Here is a tiny trained network, its code and every weight. The questions are about switching its units off for an input and a class, where a switched-off unit gives its printed mean instead of its output.

import numpy as np


def w(rows, s, z=0):
    codes = np.array(rows[::2]) - 128.0
    scale = np.full(codes.shape[1], s)
    scale[-1] = z or s
    return codes * scale


def norm(h):
    return h / np.sqrt((h * h).mean(-1, keepdims=True) + 1e-5)


def f(y):
    return y / 2 * (1 + np.tanh(0.7978845608 * (y + 0.044715 * y**3)))


def log_softmax(a):
    a = a - a.max(-1, keepdims=True)
    return a - np.log(np.exp(a).sum(-1, keepdims=True))


def net(x, mask):
    res = np.array(x, float).reshape(1, 8) / 4 @ E
    u = 0
    for l in range(3):
        y = f(norm(res) @ A[l][:, :-1].T + A[l][:, -1])
        res = res + np.where(mask[u : u + 11], y, B[l][:, -1]) @ B[l][:, :-1]
        u += 11
    return log_softmax(norm(res)[-1] @ U[:, :-1].T + U[:, -1])


A, B = {}, {}
E = w([
[102,123,132,125,114,146,133,122,152],'x0',
[151,16,87,210,125,209,18,156,122],'x1',
[164,17,85,96,233,125,253,73,129],'x2',
[49,80,76,61,114,40,86,203,112],'x3',
[118,127,59,172,41,34,96,17,104],'x4',
[141,211,3,99,158,207,99,120,193],'x5',
[182,110,113,78,54,155,164,131,96],'x6',
[125,125,129,129,122,131,132,126,141],'x7',
],0.0068)
A[0] = w([
[87,155,157,164,197,79,99,101,190,70],'L0N1',
[173,164,67,119,151,136,112,111,156,132],'L0N2',
[179,107,118,97,19,193,180,128,90,73],'L0N3',
[104,101,139,112,129,163,148,96,15,149],'L0N4',
[102,109,98,132,71,108,112,2,111,3],'L0N5',
[134,158,137,161,120,129,138,166,83,119],'L0N6',
[183,146,188,182,118,158,132,77,176,37],'L0N7',
[59,140,137,221,218,122,116,109,126,87],'L0N8',
[81,145,146,217,177,131,125,102,171,68],'L0N9',
[134,55,143,139,161,179,52,135,121,41],'L0N10',
[124,97,174,183,100,101,163,167,113,71],'L0N11',
],0.0091,0.0036)
B[0] = w([
[220,122,100,66,62,108,152,136,80,205],'L0N1',
[90,164,81,128,115,157,117,97,200,214],'L0N2',
[231,138,96,50,158,92,76,113,43,203],'L0N3',
[140,117,142,125,88,118,119,88,198,191],'L0N4',
[159,184,109,251,168,11,100,225,132,231],'L0N5',
[80,103,159,129,109,177,133,106,178,161],'L0N6',
[8,89,113,126,220,129,109,124,4,221],'L0N7',
[233,129,115,57,84,126,114,102,120,239],'L0N8',
[184,116,113,85,143,112,95,119,72,196],'L0N9',
[132,127,110,166,49,118,213,174,85,253],'L0N10',
[133,104,173,86,127,117,71,72,201,201],'L0N11',
],0.011,0.0028)
A[1] = w([
[141,14,95,183,102,175,49,149,177,66],'L1N1',
[72,214,198,179,94,174,15,160,110,115],'L1N2',
[181,88,142,36,126,199,114,158,120,135],'L1N3',
[53,65,75,48,78,56,98,226,160,103],'L1N4',
[172,194,157,83,85,119,41,153,53,70],'L1N5',
[120,169,217,117,137,187,213,241,138,4],'L1N6',
[178,198,180,226,124,169,127,34,112,130],'L1N7',
[185,182,166,181,150,186,176,72,97,121],'L1N8',
[25,125,89,132,103,95,126,110,80,23],'L1N9',
[173,26,87,177,215,131,186,85,205,135],'L1N10',
[69,248,193,67,114,70,254,116,120,42],'L1N11',
],0.0075,0.0022)
B[1] = w([
[162,216,165,150,91,155,194,138,88,199],'L1N1',
[64,35,69,35,71,107,187,143,161,254],'L1N2',
[166,158,115,153,156,57,85,171,156,227],'L1N3',
[125,131,118,111,220,149,75,71,6,237],'L1N4',
[168,49,115,74,107,128,134,134,168,240],'L1N5',
[113,148,139,163,184,79,118,162,187,204],'L1N6',
[64,106,114,103,152,92,80,164,64,181],'L1N7',
[93,107,106,98,171,86,120,153,44,178],'L1N8',
[124,117,123,135,177,124,143,165,99,133],'L1N9',
[47,64,91,64,38,113,148,158,156,215],'L1N10',
[186,185,139,167,45,189,233,147,54,253],'L1N11',
],0.011,0.0047)
A[2] = w([
[149,83,83,136,164,95,196,87,149,83],'L2N1',
[86,101,146,147,195,173,113,87,62,79],'L2N2',
[126,83,250,168,103,150,113,73,136,103],'L2N3',
[121,151,87,147,138,208,123,98,159,69],'L2N4',
[123,41,92,146,130,144,89,145,117,96],'L2N5',
[147,83,155,120,103,73,143,139,81,126],'L2N6',
[195,137,107,97,144,139,114,137,139,72],'L2N7',
[136,118,152,86,156,178,152,181,134,112],'L2N8',
[151,112,137,226,73,211,144,153,82,4],'L2N9',
[135,163,49,118,125,156,131,140,127,150],'L2N10',
[128,120,196,152,226,149,113,202,204,130],'L2N11',
],0.013,0.0026)
B[2] = w([
[96,137,147,89,24,145,54,188,128,162],'L2N1',
[85,130,94,68,186,120,103,156,54,160],'L2N2',
[98,197,119,119,206,144,134,64,182,150],'L2N3',
[90,204,156,87,169,75,136,57,168,144],'L2N4',
[143,192,152,97,100,101,200,123,110,199],'L2N5',
[122,131,122,167,193,215,109,127,199,254],'L2N6',
[143,118,179,140,90,135,108,46,111,161],'L2N7',
[126,114,55,191,69,63,67,68,85,184],'L2N8',
[148,233,167,83,112,110,247,114,106,162],'L2N9',
[132,69,230,187,209,161,132,131,164,201],'L2N10',
[131,136,90,235,91,79,75,143,138,160],'L2N11',
],0.013,0.0091)
U = w([
[154,204,157,156,122,170,225,150,86,250],'0',
[113,136,87,248,142,80,60,177,130,194],'1',
[78,105,104,73,231,162,84,141,20,23],'2',
[69,59,113,58,66,176,130,164,179,68],'3',
[226,105,163,104,145,168,68,87,124,130],'4',
[71,155,176,142,223,182,110,70,218,47],'5',
],0.011,0.0015)

Each question gives the input, the list of numbers given to net, and the class t.
The units are the neurons (one row each of A and B). Each row of codes is followed by its name. A weight is (code - 128) times the scale printed after its matrix; where a second scale follows, it is the last column's (A, B and U).
mask holds one flag per neuron, layer by layer. A switched-off neuron (its flag False) gives its mean, the last column of its row in B, instead of its output. The means were averaged over made-up inputs and are rounded, as every weight is.
A unit's drop is (log p(t) with every unit on - log p(t) with that unit switched off) / (log p(t) with every unit on - log p(t) with every unit switched off).
The circuit of an input: a set's keep is (log p(t) with only the set's units on - log p(t) with every unit switched off) / (log p(t) with every unit on - log p(t) with every unit switched off). Starting from the 12 units with the biggest drops (on a tie, the unit counted first), units are removed one at a time, each time the one whose removal leaves the highest keep (on an exact tie, the one counted first), for as long as the keep stays at least 0.8.
units of the circuit, in order: the units of the circuit, biggest drop first
unit that matters most: the unit with the biggest drop
k most important neurons: the k neurons with the biggest drops, biggest first
k most important neurons of layer l: the k neurons of layer l with the biggest drops, biggest first
input [-7,8,-7,-8,-6,3,1,4], class 0: units of the circuit, in order	L2N9
input [5,-2,7,2,-1,7,0,8], class 3: 3 most important neurons	L1N10, L2N1, L2N6
input [5,-6,-8,6,-2,-5,2,0], class 3: 3 most important neurons	L1N2, L0N10, L0N7
input [7,5,5,2,4,4,-5,3], class 0: 2 most important neurons	L1N2, L1N1
input [3,4,5,-1,-5,0,4,0], class 1: 3 most important neurons of layer 1	L1N3, L1N2, L1N11
input [2,8,7,-6,8,3,-6,-5], class 0: units of the circuit, in order	L1N1, L2N9
input [2,-1,2,-7,-3,6,-2,3], class 2: 3 most important neurons	L2N2, L0N7, L1N8
input [1,4,-7,3,-8,-6,4,-3], class 1: units of the circuit, in order	L1N6, L2N11
input [-7,-5,0,-6,-5,5,8,1], class 4: units of the circuit, in order	L0N3, L2N7
input [8,-5,-5,4,-3,7,6,3], class 5: 3 most important neurons	L2N10, L0N2, L0N1
input [-5,5,0,2,5,-6,6,1], class 4: units of the circuit, in order	L0N3, L0N11
input [-7,-5,5,-3,3,-7,-2,-5], class 5: 2 most important neurons	L1N2, L0N11
input [7,-4,-3,4,-5,-8,7,-8], class 5: units of the circuit, in order	L0N11, L2N6
input [-2,0,-2,-7,2,-8,-4,-4], class 5: units of the circuit, in order	L2N3
input [6,-4,-6,-6,-5,-5,-8,8], class 4: 2 most important neurons of layer 0	L0N1, L0N9
input [1,1,7,-6,-4,8,5,3], class 5: 3 most important neurons	L0N2, L1N2, L2N10
input [3,3,-5,-6,-1,6,-6,-8], class 2: 2 most important neurons of layer 1	L1N7, L1N8
input [1,-6,1,-7,4,2,-1,-3], class 2: 2 most important neurons	L0N7, L1N7
input [5,-2,-4,-3,-6,6,1,-3], class 1: 3 most important neurons	L2N11, L1N6, L2N8
input [7,-1,0,7,4,1,-4,-1], class 2: units of the circuit, in order	L1N4
input [6,6,-3,3,2,5,-3,-1], class 0: 2 most important neurons	L2N9, L0N10
input [1,8,1,8,-8,-7,-4,2], class 0: 4 most important neurons	L0N10, L1N1, L2N9, L0N7
input [-8,-4,-7,-8,-7,6,2,-3], class 2: units of the circuit, in order	L1N8, L1N7
input [-1,-6,-5,-6,-1,-5,-7,-5], class 4: 2 most important neurons	L0N1, L0N9
input [5,-3,1,-4,5,-4,-7,-5], class 4: 2 most important neurons	L0N8, L0N1
input [0,7,-4,-4,-8,5,6,-6], class 1: 4 most important neurons	L1N11, L1N6, L1N3, L2N11
input [-8,0,6,-4,-8,8,-7,-2], class 1: 3 most important neurons of layer 2	L2N11, L2N8, L2N6
input [4,-3,2,-1,2,-4,6,1], class 4: unit that matters most	L0N3
input [-4,-6,-4,-6,-2,7,6,2], class 5: 3 most important neurons	L0N2, L2N10, L0N10
input [-5,-1,-8,-3,-1,8,-6,-2], class 3: 2 most important neurons of layer 1	L1N2, L1N5
